Rows are numbered. After the first two, each row is followed by the number of the nearest row among all rows above it, by straight-line distance.
(in the rows, 100 means zero)
0: [101 107 121  94 136  45 101 103 105  92  56 109 109 100  79 143  94  75
  83 111  66 119  85 144]
1: [104  90  99 100 103 130 108 115 104 120 159  91  90 107 115  86  47 111
  71  85 112  90  74 106]
2: [ 98  95  84  97 125 110 121 104 106 112 139  85  88 112 108  87  69 102
  77  96 111  93  90 126] : 1
3: [ 99  75 121 107 115 116  79  98 108  90  61  82  96  91  90 101 138 114
 123 112  88 102 127  84] : 0
4: [ 94  68 107 110 164 108  80 116 102 101 100  84 122 100  59 101  67 109
  91 108  76 106 102 111] : 2
5: [115  89 141 108  88 108  52 101 111  98  71 106 103  90  86 122  96 103
  90  95  89 105  85  73] : 3
6: [102 130  76  91 126 107 112  90  96 113 142 107  87 112 128  94  77  81
  75  96 121  92  79 142] : 2
7: [ 97  74  93 103 150 106 131 117 104 116 145  75 105 117  85  82  65 120
  87 102  99  91  95 124] : 2
8: [ 97 110  91 102  62  92  78 110  88  85  76 110 118  82  99  90 122 100
 128 100 102 108 109  53] : 3
9: [ 93 101 106  91 102  85 136 111  93 100  91  92  86 100 120 108 107  89
  91 103  83 113  86 134] : 2
10: [102  73 129 109 121  93  49 116 119  85  74  61  96  87  78  88 123 124
 105  99  92  99 125  84] : 3
11: [105  61 130 113  99 120  49  91 101  97  75 106 104  97  73 118 115 116
 114 100  86  95 113  77] : 5
12: [ 91 102 106  99 130  72  98 105  93  86  64  99 115  93  81 115 120  88
 103 115  72 117 107 123] : 0
13: [102  71 143 108 120  79  69 117 101  90  64  92 109  93  66 127  91  99
  83  99  66 117  89 103] : 5
14: [ 98  96 105 102 121  85  59 119 101  91  98  85 111  91  84  98  90  99
  87 102  88 108  95 109] : 13
15: [ 96  95  98 103 171  70 121 144 121  92  99  70 138  86  73  76  49 118
  86 106  84 116  97  75] : 4
16: [111  91 127  96 131  75  75 124 120 104 101  99 113  95  77 123  43 102
  62  93  77 107  71 102] : 14
17: [ 98  69  97 115 113 116  36 106 101  94 108  77 110  96  72  80 110 123
 122 100 109  87 123  80] : 10
18: [109  91 107 109  88 106  28  94 106  95 116  98  99  97  83  97 101 110
 101  90 117  86  98  76] : 17
19: [ 97  69 116  99 145  86 122 137 119 105 118  56  92 102  94  84  65 120
  73  92  87 102  95 117] : 7
20: [ 88  78  85 108 172 120 122 111  95  99  96  81 129 100  63  88  81 110
 110 119  83 110 113 103] : 4
21: [109 143 110  85  64  88 130 103 101 109 126 119  84 100 138 115  71  80
  60  86 106 106  55 114] : 6
